Below are the code and all the weights of a small trained network. Each question names an input and a class and asks about switching units off, where a switched-off unit gives its printed mean instead of its output.

import numpy as np


def w(rows, s, z=0):
    codes = np.array(rows[::2]) - 128.0
    scale = np.full(codes.shape[1], s)
    scale[-1] = z or s
    return codes * scale


def norm(h):
    return h / np.sqrt((h * h).mean(-1, keepdims=True) + 1e-5)


def f(y):
    return np.maximum(y, 0)


def log_softmax(a):
    a = a - a.max(-1, keepdims=True)
    return a - np.log(np.exp(a).sum(-1, keepdims=True))


def net(x, mask):
    res = np.array(x, float).reshape(1, 4) / 4 @ E
    u = 0
    for l in range(2):
        y = f(norm(res) @ A[l][:, :-1].T + A[l][:, -1])
        res = res + np.where(mask[u : u + 11], y, B[l][:, -1]) @ B[l][:, :-1]
        u += 11
    return log_softmax(norm(res)[-1] @ U[:, :-1].T + U[:, -1])


A, B = {}, {}
E = w([
[152,132,102,136,92,86,134,121,111,124,103,144],'x0',
[127,138,160,87,148,52,120,115,151,60,153,86],'x1',
[1,104,125,106,68,141,151,159,121,123,192,109],'x2',
[96,120,87,81,83,155,123,73,131,178,67,73],'x3',
],0.0071)
A[0] = w([
[47,142,138,100,46,117,65,108,149,187,91,88,2],'0.n0',
[168,162,157,174,181,119,48,121,120,160,112,139,147],'0.n1',
[152,143,107,196,170,142,147,173,116,132,156,137,17],'0.n2',
[104,62,118,128,81,116,115,122,199,224,17,90,71],'0.n3',
[129,136,68,87,141,93,69,34,213,133,125,8,75],'0.n4',
[152,127,55,98,138,168,73,102,157,115,36,69,25],'0.n5',
[84,104,132,55,67,145,147,59,138,157,109,109,7],'0.n6',
[191,140,101,140,171,179,53,86,107,207,115,116,21],'0.n7',
[90,143,110,96,142,88,176,39,184,146,130,150,169],'0.n8',
[179,130,72,89,158,160,128,2,122,146,145,58,64],'0.n9',
[175,174,132,78,169,96,88,49,200,66,116,104,42],'0.n10',
],0.006,0.0025)
B[0] = w([
[166,127,76,146,207,161,106,162,108,97,111,116,207],'0.n0',
[88,172,155,97,144,125,121,171,139,123,23,139,233],'0.n1',
[79,137,87,147,172,139,107,104,92,183,118,155,171],'0.n2',
[90,121,168,48,111,172,150,165,160,110,133,165,232],'0.n3',
[108,112,230,168,104,85,205,76,62,185,131,91,250],'0.n4',
[203,55,188,144,87,167,147,40,212,178,193,168,219],'0.n5',
[115,232,61,161,254,148,92,187,174,95,75,94,202],'0.n6',
[156,108,183,95,79,153,113,143,204,98,93,171,218],'0.n7',
[134,97,131,183,108,113,69,139,127,117,213,104,188],'0.n8',
[141,75,140,83,73,122,126,76,65,132,184,120,218],'0.n9',
[132,143,108,193,185,100,115,102,65,169,251,71,255],'0.n10',
],0.0062,0.0052)
A[1] = w([
[140,191,84,168,118,128,103,149,158,134,74,156,101],'1.n0',
[118,62,122,202,55,142,109,181,98,93,196,150,105],'1.n1',
[188,134,135,188,169,85,57,159,148,129,91,189,102],'1.n2',
[114,156,131,109,177,143,184,128,111,162,91,52,121],'1.n3',
[63,139,59,82,136,151,113,95,143,134,79,75,75],'1.n4',
[136,159,136,117,151,65,96,139,122,65,148,95,133],'1.n5',
[88,154,179,58,148,35,161,170,109,16,166,51,251],'1.n6',
[196,160,138,181,209,111,94,119,105,176,153,77,99],'1.n7',
[104,192,128,125,95,103,83,106,111,112,87,57,66],'1.n8',
[121,150,164,159,146,193,26,134,193,160,102,154,126],'1.n9',
[89,92,2,159,164,229,124,204,96,147,203,183,176],'1.n10',
],0.0066,0.0025)
B[1] = w([
[49,148,146,117,183,181,225,178,146,177,178,191,159],'1.n0',
[132,133,174,171,105,72,95,2,129,233,203,124,174],'1.n1',
[55,168,37,97,188,145,175,160,69,138,78,85,191],'1.n2',
[217,191,30,182,150,58,196,204,89,25,122,150,163],'1.n3',
[120,209,108,189,232,134,177,241,59,109,1,189,162],'1.n4',
[101,93,156,53,137,137,76,170,185,20,89,83,189],'1.n5',
[181,103,79,119,100,169,20,110,198,56,131,164,255],'1.n6',
[109,145,72,161,106,140,201,217,92,112,113,18,214],'1.n7',
[131,184,182,63,187,125,172,137,73,109,45,74,142],'1.n8',
[111,139,22,120,103,127,116,132,96,115,67,207,191],'1.n9',
[139,109,203,119,72,37,169,61,95,231,155,126,231],'1.n10',
],0.005,0.0084)
U = w([
[113,180,88,137,169,152,178,189,53,201,34,209,240],'0',
[183,103,192,181,72,48,190,71,15,227,201,94,184],'1',
[180,172,93,139,211,87,108,186,87,32,94,42,197],'2',
[93,122,131,115,85,54,17,148,197,54,193,184,29],'3',
[255,69,193,76,46,230,141,89,176,151,22,192,1],'4',
],0.0068,0.0031)

Each question gives the input, the list of numbers given to net, and the class t.
The units are the neurons (one row each of A and B). Each row of codes is followed by its name. A weight is (code - 128) times the scale printed after its matrix; where a second scale follows, it is the last column's (A, B and U).
mask holds one flag per neuron, layer by layer. A switched-off neuron (its flag False) gives its mean, the last column of its row in B, instead of its output. The means were averaged over made-up inputs and are rounded, as every weight is.
A unit's drop is (log p(t) with every unit on - log p(t) with that unit switched off) / (log p(t) with every unit on - log p(t) with every unit switched off).
The circuit of an input: a set's keep is (log p(t) with only the set's units on - log p(t) with every unit switched off) / (log p(t) with every unit on - log p(t) with every unit switched off). Starting from the 12 units with the biggest drops (on a tie, the unit counted first), units are removed one at a time, each time the one whose removal leaves the highest keep (on an exact tie, the one counted first), for as long as the keep stays at least 0.8.
units of the circuit, in order: the units of the circuit, biggest drop first
unit that matters most: the unit with the biggest drop
k most important neurons: the k neurons with the biggest drops, biggest first
k most important neurons of layer l: the k neurons of layer l with the biggest drops, biggest first
drop when u is switched off: that unit's drop, to one decimal
input [2,1,-3,4], class 1: 2 most important neurons -> (0.n4; 0.n10)
input [-3,-3,1,-7], class 1: 2 most important neurons -> (1.n10; 0.n6)
input [-8,-1,2,-2], class 1: most important neuron -> (1.n10)
input [-5,1,8,3], class 2: units of the circuit, in order -> (0.n6; 0.n0)
input [-2,8,-1,1], class 1: 4 most important neurons -> (0.n4; 0.n10; 0.n6; 0.n1)
input [-6,2,1,7], class 2: 3 most important neurons of layer 0 -> (0.n6; 0.n0; 0.n4)
input [1,-1,7,2], class 0: units of the circuit, in order -> (0.n6; 1.n4)
input [-7,-8,-2,7], class 4: 2 most important neurons -> (0.n5; 0.n7)
input [8,-1,-8,-6], class 0: units of the circuit, in order -> (1.n0; 0.n1; 1.n2)
input [1,8,-2,6], class 1: 2 most important neurons of layer 0 -> (0.n4; 0.n5)
input [2,-6,0,2], class 4: 2 most important neurons -> (0.n3; 0.n7)
input [-5,-8,-1,8], class 4: 2 most important neurons -> (0.n5; 0.n7)
input [-1,-1,7,-8], class 1: 2 most important neurons -> (1.n10; 1.n1)
input [8,-5,-1,8], class 4: unit that matters most -> 0.n5
input [7,-8,6,0], class 1: 2 most important neurons -> (1.n10; 0.n1)
input [-5,0,0,8], class 4: 4 most important neurons -> (0.n5; 0.n3; 0.n9; 0.n10)
input [1,1,2,5], class 2: 2 most important neurons -> (0.n6; 0.n4)
input [-7,2,-1,3], class 1: drop when 0.n4 is switched off -> 0.1
input [0,2,-6,3], class 1: drop when 0.n10 is switched off -> 0.4
input [4,-3,-2,6], class 4: unit that matters most -> 0.n5
input [8,7,5,5], class 2: drop when 0.n6 is switched off -> 0.2
